Below are the code and all the weights of a small trained network. Each question names an input and a target symbol and asks about switching units off, where a switched-off unit gives its printed mean instead of its output.

import numpy as np


def w(rows, s, z=0):
    codes = np.array(rows[::2]) - 128.0
    scale = np.full(codes.shape[1], s)
    scale[-1] = z or s
    return codes * scale


def f(y):
    return y / 2 * (1 + np.tanh(0.7978845608 * (y + 0.044715 * y**3)))


def softmax(a):
    e = np.exp(a - a.max(-1, keepdims=True))
    return e / e.sum(-1, keepdims=True)


def log_softmax(a):
    a = a - a.max(-1, keepdims=True)
    return a - np.log(np.exp(a).sum(-1, keepdims=True))


def net(x, mask):
    ids = ['ΠΨβεζηω'.index(c) for c in x.split()]
    T = len(ids)
    res = E[ids] + P[:T]
    u = 0
    for l in range(2):
        q, k, v = (res @ M[l].T for M in (Q, K, V))
        z = softmax(np.where(np.tri(T) > 0, q @ k.T / 2**0.5, -1e9)) @ v
        res = res + np.where(mask[u], z, O[l][:, -1]) @ O[l][:, :-1]
        u += 1
        y = f(res @ A[l][:, :-1].T + A[l][:, -1])
        res = res + np.where(mask[u : u + 4], y, B[l][:, -1]) @ B[l][:, :-1]
        u += 4
    return log_softmax(res[-1] @ U[:, :-1].T + U[:, -1])


Q, K, V, O, A, B = {}, {}, {}, {}, {}, {}
E = w([
[145,232,94,130,149,85],'Π',
[135,58,94,126,37,82],'Ψ',
[189,164,65,120,88,112],'β',
[105,115,109,149,94,91],'ε',
[254,91,84,123,110,118],'ζ',
[126,163,158,121,194,35],'η',
[153,177,125,95,42,79],'ω',
],0.018)
P = w([
[130,126,138,213,18,133],'0',
[190,147,90,227,110,15],'1',
[150,95,157,165,31,150],'2',
[163,180,69,199,111,1],'3',
[170,91,162,113,85,161],'4',
[165,184,111,160,146,16],'5',
[171,42,167,40,122,158],'6',
[171,172,118,135,148,48],'7',
[164,114,188,52,153,166],'8',
],0.01)
Q[0] = w([
[114,121,170,97,121,195],'0.h1',
[162,129,136,127,120,10],'0.h1',
],0.014)
K[0] = w([
[170,187,145,222,88,66],'0.h1',
[112,125,149,2,169,189],'0.h1',
],0.009)
V[0] = w([
[45,53,254,172,204,151],'0.h1',
[209,21,129,170,38,79],'0.h1',
],0.0079)
O[0] = w([
[61,85,53,69,72,41,18],'0.h1',
[77,62,247,116,173,90,251],'0.h1',
],0.012,0.011)
A[0] = w([
[91,116,204,123,74,254,3],'0.n1',
[167,70,146,149,104,126,58],'0.n2',
[152,151,104,192,93,75,212],'0.n3',
[163,96,145,64,77,129,118],'0.n4',
],0.0069,0.0036)
B[0] = w([
[156,148,2,113,76,158,254],'0.n1',
[181,104,67,153,212,172,215],'0.n2',
[76,170,91,240,54,165,213],'0.n3',
[159,117,139,123,89,190,141],'0.n4',
],0.0099,0.0042)
Q[1] = w([
[147,123,20,99,58,149],'1.h1',
[1,182,68,122,44,136],'1.h1',
],0.0072)
K[1] = w([
[119,132,199,232,62,100],'1.h1',
[113,116,102,255,167,165],'1.h1',
],0.0055)
V[1] = w([
[174,112,46,129,253,47],'1.h1',
[198,48,64,108,121,235],'1.h1',
],0.0058)
O[1] = w([
[187,5,123,236,211,60,45],'1.h1',
[175,144,101,138,212,132,250],'1.h1',
],0.013,0.0028)
A[1] = w([
[147,97,168,171,114,2,195],'1.n1',
[63,168,195,66,163,182,252],'1.n2',
[151,165,170,131,206,181,94],'1.n3',
[49,191,117,98,159,195,147],'1.n4',
],0.0089,0.0018)
B[1] = w([
[246,166,115,84,79,66,203],'1.n1',
[86,25,101,2,133,200,181],'1.n2',
[80,49,64,175,159,152,254],'1.n3',
[178,113,100,132,44,55,151],'1.n4',
],0.0097,0.016)
U = w([
[114,101,1,137,81,98,33],'Π',
[101,103,188,173,159,98,15],'Ψ',
[127,199,139,192,139,178,135],'β',
[29,104,162,118,138,186,213],'ε',
[46,98,163,185,164,157,123],'ζ',
[169,131,189,103,116,127,255],'η',
[174,113,134,21,150,176,51],'ω',
],0.0082,0.0055)

Each question gives the input, a string of symbols that net reads in full, and the target symbol t.
The units are the heads (2 rows each of Q, K, V and O) and the neurons (one row each of A and B). Each row of codes is followed by its name. A weight is (code - 128) times the scale printed after its matrix; where a second scale follows, it is the last column's (O, A, B and U).
mask holds one flag per unit, layer by layer, with each layer's heads first. A switched-off unit (its flag False) gives its mean, the last column of its rows in O or B, instead of its output. The means were averaged over made-up inputs and are rounded, as every weight is.
A unit's drop is (log p(t) with every unit on - log p(t) with that unit switched off) / (log p(t) with every unit on - log p(t) with every unit switched off).
The circuit of an input: a set's keep is (log p(t) with only the set's units on - log p(t) with every unit switched off) / (log p(t) with every unit on - log p(t) with every unit switched off). Starting from all 10 units, units are removed one at a time, each time the one whose removal leaves the highest keep (on an exact tie, the one counted first), for as long as the keep stays at least 0.8.
units of the circuit, in order: the units of the circuit, biggest drop first
most important unit: the unit with the biggest drop
k most important neurons: the k neurons with the biggest drops, biggest first
k most important neurons of layer l: the k neurons of layer l with the biggest drops, biggest first
input η ε ζ ε Π ω, target β: units of the circuit, in order : 0.h1; 1.n2
input β ζ β ε, target ζ: most important unit : 0.h1
input η Ψ ε ε, target η: units of the circuit, in order : 1.n3; 1.n1; 0.h1
input ε ε β η Ψ ε ζ Π ε, target ζ: 3 most important neurons : 0.n2; 1.n1; 1.n3
input ε β ω β Ψ, target ω: 3 most important neurons : 0.n1; 0.n3; 0.n4
input ζ ζ ε η ε η Ψ Π, target ω: 2 most important neurons : 1.n2; 1.n1
input Π ζ ω ω, target ε: 3 most important neurons of layer 1 : 1.n1; 1.n2; 1.n3
input Π ε ω, target ω: units of the circuit, in order : 1.h1; 1.n2; 0.h1
input Π Ψ β, target β: units of the circuit, in order : 0.n1; 0.h1; 1.n2
input β β ω Ψ, target ε: units of the circuit, in order : 1.h1; 1.n1; 0.h1
input η ω ω ε, target ε: 3 most important neurons : 0.n3; 1.n1; 1.n2
input ε ε ζ η, target Ψ: 4 most important neurons : 0.n2; 1.n3; 1.n1; 0.n1
input ζ Π Π, target ζ: units of the circuit, in order : 0.h1; 1.n1; 1.n3
input Π ζ Ψ ε Π, target ε: units of the circuit, in order : 1.n1; 1.n2
input Π ε ε ω ζ ω ω ζ, target ε: units of the circuit, in order : 1.h1; 1.n1
input β ζ ε η ω Π η ε, target Π: units of the circuit, in order : 0.h1
input Π ε Ψ β ω η, target ε: units of the circuit, in order : 1.h1; 1.n2; 1.n1; 0.h1
input ζ β Π ε, target β: units of the circuit, in order : 0.h1; 1.n2
input ε β ω ε, target ε: units of the circuit, in order : 1.h1; 1.n2; 0.h1; 0.n3
input Π η ε β Π ζ, target β: units of the circuit, in order : 0.h1; 1.n2; 1.n1
input Π Π β ε Π Π, target β: units of the circuit, in order : 0.h1
input ε ζ Ψ ε, target ω: 3 most important neurons : 0.n1; 1.n1; 0.n3
input ε η ζ Π, target Ψ: 3 most important neurons : 0.n2; 1.n3; 1.n1
input ε η ε Ψ η ε ω ζ, target ε: 3 most important neurons of layer 0 : 0.n1; 0.n4; 0.n3
input ζ η ζ ω, target Ψ: 3 most important neurons : 0.n2; 1.n3; 0.n1
input ε η η, target η: 3 most important neurons : 1.n3; 1.n1; 0.n1
input ε ε ζ ε, target Ψ: 3 most important neurons of layer 1 : 1.n1; 1.n3; 1.n2
input ε ζ ε ε ζ Π Ψ η, target ω: 2 most important neurons of layer 0 : 0.n4; 0.n1
